Here is a tiny trained network, its code and every weight. The questions are about switching its units off for an input and a class, where a switched-off unit gives its printed mean instead of its output.

import numpy as np


def w(rows, s, z=0):
    codes = np.array(rows[::2]) - 128.0
    scale = np.full(codes.shape[1], s)
    scale[-1] = z or s
    return codes * scale


def norm(h):
    return h / np.sqrt((h * h).mean(-1, keepdims=True) + 1e-5)


def f(y):
    return np.maximum(y, 0)


def log_softmax(a):
    a = a - a.max(-1, keepdims=True)
    return a - np.log(np.exp(a).sum(-1, keepdims=True))


def net(x, mask):
    res = np.array(x, float).reshape(1, 3) / 4 @ E
    u = 0
    for l in range(2):
        y = f(norm(res) @ A[l][:, :-1].T + A[l][:, -1])
        res = res + np.where(mask[u : u + 8], y, B[l][:, -1]) @ B[l][:, :-1]
        u += 8
    return log_softmax(norm(res)[-1] @ U[:, :-1].T + U[:, -1])


A, B = {}, {}
E = w([
[89,159,196,124,3],'x0',
[113,60,126,113,162],'x1',
[37,107,23,112,142],'x2',
],0.0071)
A[0] = w([
[209,140,167,153,131,16],'L0N1',
[121,35,189,144,153,52],'L0N2',
[101,67,135,143,132,115],'L0N3',
[124,130,97,109,141,22],'L0N4',
[135,189,118,194,147,71],'L0N5',
[164,218,98,176,87,75],'L0N6',
[108,112,130,110,74,121],'L0N7',
[124,8,150,144,87,6],'L0N8',
],0.013,0.0016)
B[0] = w([
[190,233,140,230,163,254],'L0N1',
[159,190,124,56,103,228],'L0N2',
[178,204,152,125,21,196],'L0N3',
[145,168,226,197,81,170],'L0N4',
[193,93,109,10,36,186],'L0N5',
[32,106,115,2,203,236],'L0N6',
[67,8,155,225,173,216],'L0N7',
[42,171,104,29,209,221],'L0N8',
],0.0088,0.0051)
A[1] = w([
[90,136,5,151,48,30],'L1N1',
[157,100,101,219,35,69],'L1N2',
[207,87,95,106,159,132],'L1N3',
[145,164,108,16,104,144],'L1N4',
[212,136,32,71,105,133],'L1N5',
[169,251,91,213,55,150],'L1N6',
[80,115,66,120,132,59],'L1N7',
[231,120,51,186,144,2],'L1N8',
],0.012,0.00095)
B[1] = w([
[250,197,163,179,190,200],'L1N1',
[61,73,142,66,170,138],'L1N2',
[99,247,133,142,83,181],'L1N3',
[128,122,51,30,130,254],'L1N4',
[40,82,179,108,112,222],'L1N5',
[142,36,52,147,191,212],'L1N6',
[212,145,125,95,122,204],'L1N7',
[62,93,208,147,66,198],'L1N8',
],0.011,0.0075)
U = w([
[127,169,128,14,150,201],'0',
[236,134,166,173,226,203],'1',
[8,122,235,173,89,174],'2',
[106,52,127,95,168,116],'3',
[172,103,108,155,56,27],'4',
[144,84,98,180,65,1],'5',
[132,127,79,189,66,19],'6',
],0.013,0.0048)

Each question gives the input, the list of numbers given to net, and the class t.
The units are the neurons (one row each of A and B). Each row of codes is followed by its name. A weight is (code - 128) times the scale printed after its matrix; where a second scale follows, it is the last column's (A, B and U).
mask holds one flag per neuron, layer by layer. A switched-off neuron (its flag False) gives its mean, the last column of its row in B, instead of its output. The means were averaged over made-up inputs and are rounded, as every weight is.
A unit's drop is (log p(t) with every unit on - log p(t) with that unit switched off) / (log p(t) with every unit on - log p(t) with every unit switched off).
The circuit of an input: a set's keep is (log p(t) with only the set's units on - log p(t) with every unit switched off) / (log p(t) with every unit on - log p(t) with every unit switched off). Starting from the 12 units with the biggest drops (on a tie, the unit counted first), units are removed one at a time, each time the one whose removal leaves the highest keep (on an exact tie, the one counted first), for as long as the keep stays at least 0.8.
circuit, biggest first: the units of the circuit, biggest drop first
unit that matters most: the unit with the biggest drop
top k neurons in layer l: the k neurons of layer l with the biggest drops, biggest first
drop when u is switched off: that unit's drop, to one decimal
input [6,1,-2], class 2: circuit, biggest first -> [L0N7]
input [-8,3,8], class 1: circuit, biggest first -> [L1N1, L1N4, L0N6]
input [1,3,6], class 1: circuit, biggest first -> [L1N1, L0N6]
input [-8,-4,-7], class 2: circuit, biggest first -> [L1N8, L1N1, L0N8]
input [-7,-5,7], class 1: top 2 neurons in layer 1 -> [L1N1, L1N7]
input [-2,-1,-3], class 3: top 4 neurons in layer 0 -> [L0N5, L0N1, L0N4, L0N7]
input [7,-5,4], class 2: top 3 neurons in layer 0 -> [L0N7, L0N2, L0N8]
input [3,-6,-7], class 1: top 2 neurons in layer 1 -> [L1N6, L1N5]
input [4,-5,-7], class 1: circuit, biggest first -> [L0N1, L1N6]
input [4,5,6], class 1: circuit, biggest first -> [L1N1, L0N6]
input [6,3,5], class 2: top 4 neurons in layer 0 -> [L0N7, L0N2, L0N5, L0N1]
input [-8,3,1], class 2: top 2 neurons in layer 0 -> [L0N6, L0N8]
input [5,3,8], class 1: top 2 neurons in layer 1 -> [L1N1, L1N4]
input [2,3,-5], class 1: circuit, biggest first -> [L0N1]
input [-8,6,2], class 2: top 2 neurons in layer 0 -> [L0N6, L0N8]
input [7,0,-2], class 2: top 2 neurons in layer 1 -> [L1N4, L1N6]
input [-8,1,-2], class 2: drop when L1N1 is switched off -> 0.0
input [-4,-1,-3], class 2: drop when L0N1 is switched off -> -0.1
input [6,-2,-2], class 2: drop when L0N7 is switched off -> 0.4
input [-8,-2,-4], class 2: unit that matters most -> L1N8
